Here is a tiny trained network, its code and every weight. The questions are about switching its units off for an input and a class, where a switched-off unit gives its printed mean instead of its output.

import numpy as np


def w(rows, s, z=0):
    codes = np.array(rows[::2]) - 128.0
    scale = np.full(codes.shape[1], s)
    scale[-1] = z or s
    return codes * scale


def f(y):
    return np.maximum(y, 0)


def log_softmax(a):
    a = a - a.max(-1, keepdims=True)
    return a - np.log(np.exp(a).sum(-1, keepdims=True))


def net(x, mask):
    res = np.array(x, float).reshape(1, 4) / 4 @ E
    y = f(res @ A[0][:, :-1].T + A[0][:, -1])
    res = res + np.where(mask, y, B[0][:, -1]) @ B[0][:, :-1]
    return log_softmax(res[-1] @ U[:, :-1].T + U[:, -1])


A, B = {}, {}
E = w([
[128,121,152,205,118,123,219,145,178,167,3],'x0',
[187,173,179,99,199,63,101,153,119,178,84],'x1',
[127,107,149,108,201,93,252,38,163,116,135],'x2',
[181,183,108,204,185,122,180,130,84,110,127],'x3',
],0.012)
A[0] = w([
[140,117,148,62,175,80,94,140,95,146,93,231],'neuron 0',
[96,105,45,143,114,155,126,85,120,96,131,33],'neuron 1',
[119,109,114,192,118,143,12,140,175,167,138,75],'neuron 2',
[123,158,152,72,116,134,108,105,124,92,169,4],'neuron 3',
[115,121,77,154,99,144,142,118,203,135,67,57],'neuron 4',
[151,106,86,206,148,119,136,179,129,70,64,189],'neuron 5',
[161,145,153,157,146,105,118,110,37,60,156,125],'neuron 6',
[66,97,209,1,26,102,123,115,165,170,117,152],'neuron 7',
[145,75,138,88,147,70,195,65,150,105,158,12],'neuron 8',
[142,169,66,77,132,156,141,125,85,112,184,47],'neuron 9',
[141,136,129,95,96,149,112,182,98,100,71,35],'neuron 10',
[208,125,183,112,136,38,94,149,183,161,95,162],'neuron 11',
[132,138,109,224,106,138,135,87,151,96,167,165],'neuron 12',
[174,136,131,111,164,149,75,97,95,99,203,161],'neuron 13',
[76,95,111,108,222,104,158,102,186,87,147,18],'neuron 14',
[147,209,164,116,187,99,175,206,143,194,115,125],'neuron 15',
[100,143,148,164,128,114,126,118,162,144,107,22],'neuron 16',
[89,87,116,116,136,146,181,159,154,153,66,61],'neuron 17',
[57,44,93,143,74,122,158,170,120,142,172,188],'neuron 18',
[106,114,124,161,87,169,74,254,101,135,134,60],'neuron 19',
[57,72,89,130,34,158,178,86,91,93,107,20],'neuron 20',
[145,216,113,166,114,124,123,242,53,107,146,253],'neuron 21',
[53,83,200,62,77,105,103,108,152,104,80,102],'neuron 22',
[177,158,117,174,203,117,172,77,71,82,165,169],'neuron 23',
[117,83,160,65,199,135,169,52,144,115,132,94],'neuron 24',
[105,123,130,186,112,127,133,104,155,182,25,92],'neuron 25',
[171,116,114,50,198,158,107,124,131,65,194,132],'neuron 26',
],0.0096,0.0037)
B[0] = w([
[117,167,78,222,169,152,79,171,56,162,199,227],'neuron 0',
[97,178,136,161,149,124,98,183,68,150,138,175],'neuron 1',
[63,114,188,104,87,75,121,110,101,147,81,201],'neuron 2',
[123,76,161,129,42,171,97,159,167,89,167,173],'neuron 3',
[172,116,195,141,86,113,49,117,158,93,148,194],'neuron 4',
[117,143,105,156,85,161,99,64,185,76,117,215],'neuron 5',
[136,119,127,167,39,140,166,122,160,96,139,191],'neuron 6',
[148,191,55,191,56,114,215,26,159,125,135,255],'neuron 7',
[72,146,174,77,91,63,72,166,131,124,93,229],'neuron 8',
[117,77,145,201,117,143,83,107,180,72,137,186],'neuron 9',
[101,167,181,101,107,83,67,149,138,108,101,167],'neuron 10',
[93,144,146,188,146,171,101,172,99,126,199,241],'neuron 11',
[125,227,117,189,140,80,148,147,91,149,203,192],'neuron 12',
[104,86,156,152,70,168,114,100,177,134,152,226],'neuron 13',
[96,170,175,94,81,71,71,154,124,129,70,209],'neuron 14',
[93,154,125,157,71,120,110,157,161,154,205,239],'neuron 15',
[121,121,125,143,88,183,87,131,162,107,110,156],'neuron 16',
[129,99,182,146,74,162,98,148,140,95,178,199],'neuron 17',
[101,159,139,172,164,111,143,161,96,175,188,209],'neuron 18',
[73,139,150,70,91,76,100,101,141,121,84,233],'neuron 19',
[131,148,163,163,150,141,53,183,97,138,187,213],'neuron 20',
[63,164,110,103,92,74,139,37,146,182,89,249],'neuron 21',
[85,115,71,192,112,103,254,61,142,145,123,212],'neuron 22',
[68,150,129,158,31,103,198,92,147,156,93,243],'neuron 23',
[46,144,183,78,84,100,108,111,105,159,65,242],'neuron 24',
[117,161,192,137,82,168,80,117,180,109,127,233],'neuron 25',
[93,114,129,137,75,187,103,141,171,85,170,228],'neuron 26',
],0.0083,0.012)
U = w([
[167,93,186,134,64,189,74,131,254,88,134,58],'0',
[66,153,173,60,100,48,108,127,117,173,60,39],'1',
[123,167,79,178,94,83,200,66,161,148,113,220],'2',
[104,183,143,182,145,107,100,190,78,185,194,111],'3',
[111,148,128,153,118,126,149,85,154,178,129,187],'4',
[142,47,60,77,212,182,160,156,45,123,94,2],'5',
[161,102,72,117,234,169,199,125,96,162,91,2],'6',
[154,49,82,105,242,175,209,125,35,150,81,2],'7',
],0.0096,0.0047)

Each question gives the input, the list of numbers given to net, and the class t.
The units are the neurons (one row each of A and B). Each row of codes is followed by its name. A weight is (code - 128) times the scale printed after its matrix; where a second scale follows, it is the last column's (A, B and U).
mask holds one flag per neuron, in row order. A switched-off neuron (its flag False) gives its mean, the last column of its row in B, instead of its output. The means were averaged over made-up inputs and are rounded, as every weight is.
A unit's drop is (log p(t) with every unit on - log p(t) with that unit switched off) / (log p(t) with every unit on - log p(t) with every unit switched off).
The circuit of an input: a set's keep is (log p(t) with only the set's units on - log p(t) with every unit switched off) / (log p(t) with every unit on - log p(t) with every unit switched off). Starting from the 12 units with the biggest drops (on a tie, the unit counted first), units are removed one at a time, each time the one whose removal leaves the highest keep (on an exact tie, the one counted first), for as long as the keep stays at least 0.8.
circuit, biggest first: the units of the circuit, biggest drop first
most important unit: the unit with the biggest drop
k most important neurons: the k neurons with the biggest drops, biggest first
drop when u is switched off: that unit's drop, to one decimal
input [-5,-2,-8,-5], class 1: most important neuron -> (neuron 19)
input [4,3,4,-7], class 2: 2 most important neurons -> (neuron 7; neuron 22)
input [6,-7,-4,6], class 3: 2 most important neurons -> (neuron 12; neuron 20)
input [3,-5,0,3], class 3: circuit, biggest first -> (neuron 7; neuron 12)
input [-1,8,8,8], class 1: 2 most important neurons -> (neuron 23; neuron 24)
input [-4,-2,2,2], class 0: 2 most important neurons -> (neuron 7; neuron 22)
input [-3,8,8,3], class 1: 3 most important neurons -> (neuron 24; neuron 8; neuron 23)
input [3,-6,-7,-4], class 1: 2 most important neurons -> (neuron 19; neuron 2)
input [0,-2,-6,7], class 2: circuit, biggest first -> (neuron 5; neuron 20)
input [-5,6,-8,6], class 1: 2 most important neurons -> (neuron 21; neuron 19)
input [-5,-5,-8,-7], class 1: 3 most important neurons -> (neuron 19; neuron 2; neuron 10)
input [-5,-7,6,-6], class 3: 3 most important neurons -> (neuron 20; neuron 18; neuron 1)
input [-8,-6,8,5], class 0: 2 most important neurons -> (neuron 26; neuron 9)
input [8,8,-4,6], class 0: most important unit -> neuron 5
input [-2,7,-4,-5], class 3: 2 most important neurons -> (neuron 0; neuron 11)
input [-3,8,3,-8], class 2: drop when neuron 20 is switched off -> 0.1
input [-7,-8,1,-4], class 3: drop when neuron 25 is switched off -> 0.3
input [8,6,-1,8], class 0: drop when neuron 25 is switched off -> 0.5
